[[8301 8402 8470 3705 3846 4572 4824 5874 6856 7460 4356 8813 9002 9224]
 [8196 8272 8334 6061 5832 4652 4851 4435 4505 5150 8564 4350 4489 4862]
 [5319 5635 5904 7195 7048 6499 6744 6951 6871 7054 5671 7449 7736 8099]
 [7984 8139 8303 5911 5668 4618 4855 5130 4798 6307 7266 6176 6815 7261]
 [4006 3616 3637 8026 7665 7707 7900 7725 8141 7633 4356 8813 9002 9160]
 [7426 7293 6886 7157 7185 7635 7900 7725 8141 7569 4619 8144 7621 6660]
 [7057 6889 6698 7181 7115 7022 7197 7035 6519 6674 7695 4750 4547 4663]
 [5779 5672 5564 7376 7330 7707 7882 7653 8130 7633 4408 8729 8977 9224]
 [4267 4790 5380 7207 6819 5149 5002 4866 4500 4864 8629 4245 4327 4606]
 [3155 3336 3634 8026 7665 7502 5501 4414 4456 3399 8676 4196 4276 4549]
 [3155 3336 3634 7792 7464 7449 6967 6745 5998 6709 6783 6483 6939 7368]]
The entry directly above 4505: 6856
Which number is the bottom-left entry?
Answer: 3155
Which number is the first entry in reading order?
Answer: 8301
The second entry on the diagonal from the top-right corner: 4489
The entry directly below 8729 -> 4245
Which number is the entry just right of 8564?
Answer: 4350
The top-right entry: 9224
The second entry in reading order: 8402
Which number is the entry directly above 4851?
Answer: 4824
Which number is the largest entry in the last row?
Answer: 7792
The entry just left of 6871 is 6951
The last entry, reading row by row is 7368
Which number is the entry directly above 6176?
Answer: 7449
Which number is the entry just right of 3399?
Answer: 8676
The entry just left of 5564 is 5672
Which number is the entry directly above 7426?
Answer: 4006
Which number is the 4th entry from the end, reading row by row?
Answer: 6783
The entry just right of 4618 -> 4855
The 3rd entry from the end, reading row by row is 6483
The entry directly above 7376 is 7181
Which number is the entry just right of 6871?
Answer: 7054
Which number is the entry just right of 4864?
Answer: 8629
Which number is the entry directly above 7695?
Answer: 4619
Which number is the smallest entry in the last column?
Answer: 4549
The entry directly below 3399 is 6709

Questions about the array below.
1) Read off the top entry of the column that holds the largest entry.
2) Read off the entry just right of the smallest entry.
3) Read off the entry directly below the smallest entry.
[[14 66 57 74 56 66]
 [79 21 25 40 36 68]]
1) 14
2) 66
3) 79

Read these off the matrix that follows.
1) Which number is the maximum?
2) Which number is the entry just left of the largest entry?
3) Which number is the entry just right of 133?
4) Which number is the entry just left of 148?
5) Which number is the entry just right of the smallest entry?
6) Which number is the entry just left of 83?
((46, 104, 99, 88, 172, 65, 133, 20, 71), (157, 155, 124, 102, 158, 39, 115, 35, 94), (41, 115, 71, 92, 160, 99, 127, 31, 80), (52, 82, 165, 149, 107, 212, 93, 185, 99), (86, 101, 159, 124, 112, 172, 147, 176, 173), (46, 179, 116, 115, 92, 122, 157, 150, 193), (137, 147, 83, 131, 148, 58, 97, 44, 65), (201, 99, 149, 170, 138, 125, 152, 108, 116), (187, 129, 112, 105, 75, 64, 136, 106, 161))
1) 212
2) 107
3) 20
4) 131
5) 71
6) 147

[[4809, 4042, 4959, 5213],
 [3620, 6016, 3428, 7560],
 [4624, 3085, 6259, 3823],
 [5171, 3634, 6065, 4038],
 [4262, 2378, 8869, 3392]]
The second entry from the end, reading row by row: 8869
Read off the entry directly above 3620.
A: 4809
Read off the top entry of the column that holds the smallest entry.
A: 4042
Read off the top entry of the column that holds the largest entry.
A: 4959
Read off the third entry on the main diagonal.
A: 6259
The bottom-left entry is 4262
Read off the top-right entry.
A: 5213
Read off the entry in the bottom-right corner.
A: 3392
Read off the smallest entry in the last row.
A: 2378
Read off the second entry on the diagonal from the top-right corner.
A: 3428
Read off the entry directly above 4624.
A: 3620
Read off the second largest entry.
A: 7560
The third entry on the diagonal from the top-right corner is 3085
Read off the entry directly below 3823.
A: 4038

x = [-68.2  70.5  32.0 -65.0   0.0  54.2 -47.8]
The entry just left of -65.0: 32.0
Report the median entry.
Answer: 0.0

Questions about the array below. Indices start at 0.
1) Which number is the entry in the top-right corner?
2) Which number is the entry in the bottom-right corner?
3) Which number is the entry at row 0, column 0?
4) Which number is the entry in row 2 and column 0?
5) Which number is the minimum?
6) Which number is the entry in row 1 and column 0?
7) Which number is the entry just left of the smallest entry?
8) Which number is the top entry of the column that holds the smallest entry?
[[47, 70, 33, 59, 26, 60, 78, 74, 15, 33, 45, 39, 70, 74],
 [54, 45, 57, 54, 55, 52, 46, 53, 65, 53, 50, 52, 51, 49],
 [53, 46, 55, 53, 54, 52, 47, 53, 61, 52, 50, 52, 50, 50],
 [48, 74, 34, 68, 16, 68, 80, 84, 11, 25, 46, 36, 82, 86],
 [54, 43, 59, 54, 56, 52, 44, 55, 69, 53, 50, 52, 51, 49],
 [52, 48, 53, 53, 53, 51, 48, 52, 57, 52, 51, 51, 51, 50],
 [74, 39, 91, 41, 54, 66, 21, 63, 94, 44, 36, 40, 84, 67],
 [55, 42, 61, 53, 56, 52, 42, 55, 73, 54, 49, 52, 52, 49],
 [65, 38, 81, 45, 57, 58, 30, 60, 90, 50, 41, 45, 70, 57],
 [48, 59, 42, 46, 45, 49, 60, 51, 35, 49, 50, 49, 52, 54],
 [64, 37, 80, 45, 57, 58, 31, 60, 90, 51, 42, 46, 68, 56],
 [71, 38, 89, 42, 55, 64, 24, 63, 94, 46, 37, 41, 80, 64],
 [47, 72, 33, 63, 21, 63, 79, 78, 13, 29, 45, 38, 75, 79]]
1) 74
2) 79
3) 47
4) 53
5) 11
6) 54
7) 84
8) 15

Read these off the matrix that follows.
1) Find the second smallest entry.
2) Find the entry just right of 405.
3) Find the first entry in reading order.
4) Find the largest entry in the last column.
5) Find the top entry of the column that holds the largest entry.
6) Find the second-last entry, reading row by row.
7) Find the entry in the bottom-right corner.
8) Find the entry just right of 637.
[[169, 324, 168, 507, 703, 582, 684, 686, 175, 675],
 [606, 632, 622, 346, 248, 245, 259, 334, 611, 262],
 [326, 263, 306, 671, 528, 508, 533, 483, 306, 534],
 [673, 521, 679, 512, 167, 221, 190, 190, 669, 200],
 [466, 424, 461, 540, 386, 384, 396, 399, 455, 399],
 [761, 660, 771, 389, 82, 147, 109, 171, 754, 121],
 [284, 355, 286, 525, 579, 499, 570, 562, 289, 565],
 [146, 286, 142, 542, 726, 604, 706, 692, 151, 698],
 [597, 548, 608, 438, 252, 262, 265, 291, 601, 271],
 [126, 249, 118, 583, 744, 628, 726, 702, 125, 717],
 [201, 373, 199, 471, 671, 561, 656, 685, 201, 647],
 [582, 637, 603, 320, 275, 253, 281, 355, 596, 284],
 [452, 386, 440, 581, 400, 405, 411, 399, 435, 415],
 [365, 333, 361, 588, 490, 453, 491, 453, 364, 492],
 [148, 231, 135, 616, 720, 620, 706, 669, 142, 699],
 [604, 535, 615, 454, 244, 258, 257, 273, 609, 264]]
1) 109
2) 411
3) 169
4) 717
5) 168
6) 609
7) 264
8) 603

grid =
-91.9	-219.3	-126.1	-91.0	-38.8	-103.2	14.1	-18.5	-136.8
-93.3	58.7	60.0	17.5	-23.0	-47.9	-127.8	-63.5	118.6
171.2	-76.8	0.0	-5.8	44.8	43.8	-68.2	-12.5	117.3
-18.8	-127.4	-120.6	-65.2	-83.8	-163.0	-148.5	-72.1	-209.4
-213.6	-53.6	-28.9	-76.5	-169.6	-124.7	-32.6	-35.7	-116.0
-191.4	-103.8	-147.1	-142.6	-191.2	18.5	-109.8	-122.8	-140.7
31.9	-103.8	-22.9	-85.2	19.5	67.3	-199.0	-67.7	61.4
7.8	9.9	-58.5	49.3	-49.5	-46.9	-69.1	-143.1	-133.6
-73.8	-155.9	43.2	-153.8	-223.1	-76.6	-59.1	-87.2	-13.9
What is the smallest entry in the last column? -209.4
The entry just left of -65.2: -120.6
The entry in the bottom-left corner: -73.8
What is the entry just left of -122.8? -109.8
What is the entry just right of -148.5? -72.1
The largest entry is 171.2
The entry directly below the centre entry: -191.2
What is the median entry? -69.1
What is the entry directly below -5.8? -65.2
What is the bottom-right entry? -13.9
What is the entry just left of the smallest entry? -153.8
The first entry on the diagonal from the top-right corner is -136.8
The fourth entry in reading order -> -91.0
The entry just left of the centre entry -> -76.5
The largest entry in the first row: 14.1
The entry directly above the largest entry is -93.3
What is the smallest entry in the first row? -219.3
The entry just right of the smallest entry -> -76.6
What is the entry just left of 17.5? 60.0
What is the second entry on the main diagonal? 58.7
The third entry in reading order: -126.1
The entry directly below the largest entry is -18.8
What is the third entry on the diagonal from the top-right corner? -68.2
The entry at the centre is -169.6
What is the entry just right of -147.1? -142.6
What is the top entry of the column that holds the smallest entry? -38.8
What is the entry just right of -109.8? -122.8
What is the entry directly above -124.7? -163.0
The fifth-last entry, reading row by row -> -223.1
The entry just right of the centre entry -> -124.7
